Here is a tiny trained network, its code and every weight. The questions are about switching its units off for an input and a class, where a switched-off unit gives its printed mean instead of its output.

import numpy as np


def w(rows, s, z=0):
    codes = np.array(rows[::2]) - 128.0
    scale = np.full(codes.shape[1], s)
    scale[-1] = z or s
    return codes * scale


def f(y):
    return np.maximum(y, 0)


def log_softmax(a):
    a = a - a.max(-1, keepdims=True)
    return a - np.log(np.exp(a).sum(-1, keepdims=True))


def net(x, mask):
    res = np.array(x, float).reshape(1, 3) / 4 @ E
    y = f(res @ A[0][:, :-1].T + A[0][:, -1])
    res = res + np.where(mask, y, B[0][:, -1]) @ B[0][:, :-1]
    return log_softmax(res[-1] @ U[:, :-1].T + U[:, -1])


A, B = {}, {}
E = w([
[191,75,96,145,157,155,104,181,145,146],'x0',
[97,127,98,78,2,204,91,127,88,105],'x1',
[118,92,68,121,90,112,176,135,208,91],'x2',
],0.018)
A[0] = w([
[27,231,183,105,116,78,245,75,153,126,48],'n1',
[100,43,48,147,118,126,240,71,254,100,9],'n2',
[162,33,150,158,153,152,61,181,230,185,20],'n3',
[228,62,78,134,170,183,77,182,127,136,56],'n4',
[187,182,188,204,233,44,196,120,204,142,69],'n5',
[155,169,168,208,192,152,73,115,17,180,2],'n6',
],0.0086,0.0053)
B[0] = w([
[49,61,157,78,161,58,99,120,207,180,211],'n1',
[32,149,60,169,187,171,169,100,14,143,215],'n2',
[43,138,159,118,143,108,58,96,178,151,172],'n3',
[104,64,177,161,63,25,98,35,139,200,179],'n4',
[200,125,137,89,29,158,255,76,139,156,250],'n5',
[47,157,82,175,189,135,224,118,86,98,198],'n6',
],0.0095,0.022)
U = w([
[66,146,90,215,252,169,162,123,58,138,110],'0',
[85,79,182,116,178,35,68,110,208,181,106],'1',
[163,135,133,60,2,207,174,109,120,140,100],'2',
[139,118,122,131,167,137,137,132,150,122,251],'3',
[173,123,84,150,217,135,93,246,122,78,94],'4',
],0.0083,0.013)

Each question gives the input, the list of numbers given to net, and the class t.
The units are the neurons (one row each of A and B). Each row of codes is followed by its name. A weight is (code - 128) times the scale printed after its matrix; where a second scale follows, it is the last column's (A, B and U).
mask holds one flag per neuron, in row order. A switched-off neuron (its flag False) gives its mean, the last column of its row in B, instead of its output. The means were averaged over made-up inputs and are rounded, as every weight is.
A unit's drop is (log p(t) with every unit on - log p(t) with that unit switched off) / (log p(t) with every unit on - log p(t) with every unit switched off).
The circuit of an input: a set's keep is (log p(t) with only the set's units on - log p(t) with every unit switched off) / (log p(t) with every unit on - log p(t) with every unit switched off). Starting from all 6 units, units are removed one at a time, each time the one whose removal leaves the highest keep (on an exact tie, the one counted first), for as long as the keep stays at least 0.8.
units of the circuit, in order: the units of the circuit, biggest drop first
most important unit: the unit with the biggest drop
top k neurons: the k neurons with the biggest drops, biggest first
drop of u: that unit's drop, to one decimal
input [0,2,-3], class 3: most important unit	n2
input [-8,8,-7], class 1: units of the circuit, in order	(n5 n1)
input [0,-1,4], class 0: top 2 neurons	(n2 n5)
input [5,3,1], class 1: units of the circuit, in order	(n5 n4)
input [7,-2,7], class 0: top 2 neurons	(n2 n1)
input [5,3,-3], class 1: top 2 neurons	(n5 n2)
input [2,3,0], class 3: units of the circuit, in order	(n5 n1 n2)
input [6,-3,-4], class 1: top 3 neurons	(n4 n2 n3)
input [-5,-8,8], class 0: top 2 neurons	(n2 n1)
input [-2,5,-8], class 0: top 2 neurons	(n5 n6)
input [4,-3,-2], class 1: top 2 neurons	(n2 n4)
input [-2,4,-4], class 0: top 2 neurons	(n5 n4)
input [-7,-2,-5], class 1: top 2 neurons	(n1 n2)
input [-6,-2,2], class 1: top neuron	(n1)
input [-6,-8,6], class 2: top 2 neurons	(n5 n6)
input [-4,4,7], class 0: top 2 neurons	(n2 n5)
input [3,-6,-5], class 2: top 2 neurons	(n5 n2)
input [-5,5,5], class 0: top 4 neurons	(n5 n2 n4 n3)
input [7,7,7], class 0: top 3 neurons	(n2 n5 n1)
input [8,3,-4], class 1: units of the circuit, in order	(n4)
input [1,-5,0], class 2: drop of n5	0.4
input [2,-7,3], class 2: drop of n5	1.1
input [-5,-7,3], class 2: drop of n5	1.6
input [0,0,4], class 0: drop of n5	0.9
